Here is a tiny trained network, its code and every weight. The questions are about switching its units off for an input and a class, where a switched-off unit gives its printed mean instead of its output.

import numpy as np


def w(rows, s, z=0):
    codes = np.array(rows[::2]) - 128.0
    scale = np.full(codes.shape[1], s)
    scale[-1] = z or s
    return codes * scale


def norm(h):
    return h / np.sqrt((h * h).mean(-1, keepdims=True) + 1e-5)


def f(y):
    return y / 2 * (1 + np.tanh(0.7978845608 * (y + 0.044715 * y**3)))


def log_softmax(a):
    a = a - a.max(-1, keepdims=True)
    return a - np.log(np.exp(a).sum(-1, keepdims=True))


def net(x, mask):
    res = np.array(x, float).reshape(1, 3) / 4 @ E
    u = 0
    for l in range(3):
        y = f(norm(res) @ A[l][:, :-1].T + A[l][:, -1])
        res = res + np.where(mask[u : u + 4], y, B[l][:, -1]) @ B[l][:, :-1]
        u += 4
    return log_softmax(norm(res)[-1] @ U[:, :-1].T + U[:, -1])


A, B = {}, {}
E = w([
[109,181,228,19,208],'x0',
[214,60,56,1,97],'x1',
[64,67,83,119,230],'x2',
],0.0079)
A[0] = w([
[114,126,127,119,135,3],'L0N0',
[140,96,158,143,120,222],'L0N1',
[139,113,55,139,254,22],'L0N2',
[92,170,92,113,99,247],'L0N3',
],0.012,0.0047)
B[0] = w([
[62,120,129,175,2,81],'L0N0',
[129,123,138,118,147,220],'L0N1',
[95,77,149,127,109,242],'L0N2',
[130,115,141,123,144,252],'L0N3',
],0.025,0.0032)
A[1] = w([
[173,154,149,129,124,139],'L1N0',
[157,123,138,130,170,202],'L1N1',
[120,103,65,183,74,42],'L1N2',
[140,156,186,115,4,5],'L1N3',
],0.02,0.0022)
B[1] = w([
[57,79,109,122,155,238],'L1N0',
[139,70,152,148,123,253],'L1N1',
[133,153,218,51,204,228],'L1N2',
[8,53,140,113,132,221],'L1N3',
],0.016,0.0045)
A[2] = w([
[102,252,192,248,141,189],'L2N0',
[144,228,237,30,130,20],'L2N1',
[221,146,90,9,18,97],'L2N2',
[209,31,241,150,52,251],'L2N3',
],0.015,0.0027)
B[2] = w([
[125,150,35,8,45,210],'L2N0',
[217,77,126,221,209,215],'L2N1',
[93,157,57,37,71,180],'L2N2',
[123,202,111,173,108,254],'L2N3',
],0.017,0.0086)
U = w([
[2,10,173,136,139,158],'0',
[167,175,36,27,84,185],'1',
[246,104,178,180,239,181],'2',
[117,243,141,228,96,131],'3',
[231,130,252,146,5,7],'4',
[215,129,237,145,20,2],'5',
[206,128,215,152,34,9],'6',
],0.013,0.0078)

Each question gives the input, the list of numbers given to net, and the class t.
The units are the neurons (one row each of A and B). Each row of codes is followed by its name. A weight is (code - 128) times the scale printed after its matrix; where a second scale follows, it is the last column's (A, B and U).
mask holds one flag per neuron, layer by layer. A switched-off neuron (its flag False) gives its mean, the last column of its row in B, instead of its output. The means were averaged over made-up inputs and are rounded, as every weight is.
A unit's drop is (log p(t) with every unit on - log p(t) with that unit switched off) / (log p(t) with every unit on - log p(t) with every unit switched off).
The circuit of an input: a set's keep is (log p(t) with only the set's units on - log p(t) with every unit switched off) / (log p(t) with every unit on - log p(t) with every unit switched off). Starting from all 12 units, units are removed one at a time, each time the one whose removal leaves the highest keep (on an exact tie, the one counted first), for as long as the keep stays at least 0.8.
circuit, biggest first: the units of the circuit, biggest drop first
k most important neurons: the k neurons with the biggest drops, biggest first
k most important neurons of layer l: the k neurons of layer l with the biggest drops, biggest first
drop when u is switched off: that unit's drop, to one decimal
input [1,-1,-3], class 3: circuit, biggest first -> L2N3
input [-2,-1,2], class 3: 2 most important neurons -> L1N0; L2N3
input [4,-5,-2], class 1: 2 most important neurons -> L2N0; L1N2
input [-7,-6,5], class 2: circuit, biggest first -> L1N2; L1N3
input [-7,-6,3], class 2: 2 most important neurons of layer 2 -> L2N1; L2N2
input [0,-4,-2], class 1: circuit, biggest first -> L1N3; L2N0
input [7,6,-8], class 0: 2 most important neurons -> L1N3; L1N0
input [6,5,-5], class 2: 3 most important neurons -> L2N0; L0N2; L2N1
input [-6,-6,-5], class 1: 3 most important neurons of layer 0 -> L0N2; L0N1; L0N3
input [7,1,-5], class 2: 2 most important neurons -> L0N2; L2N1
input [5,-4,1], class 2: 2 most important neurons of layer 1 -> L1N3; L1N1
input [1,2,-1], class 3: 3 most important neurons of layer 1 -> L1N1; L1N3; L1N2
input [-4,7,-7], class 0: 3 most important neurons -> L1N3; L1N0; L2N0
input [7,5,2], class 2: circuit, biggest first -> L2N1
input [3,-8,7], class 1: 3 most important neurons -> L2N0; L1N0; L1N3
input [0,-5,-4], class 1: 2 most important neurons -> L2N0; L0N2
input [5,-2,3], class 2: 2 most important neurons of layer 1 -> L1N0; L1N3
input [-6,-5,-6], class 0: 2 most important neurons of layer 1 -> L1N3; L1N0
input [4,4,-5], class 0: 2 most important neurons of layer 1 -> L1N0; L1N2
input [-7,3,2], class 2: most important neuron -> L1N2
input [8,-2,-3], class 2: drop when L0N2 is switched off -> 0.0
input [-5,-7,2], class 1: drop when L2N0 is switched off -> 1.1
input [6,-8,2], class 1: drop when L1N2 is switched off -> 0.2
input [6,-8,3], class 1: drop when L1N2 is switched off -> 0.2
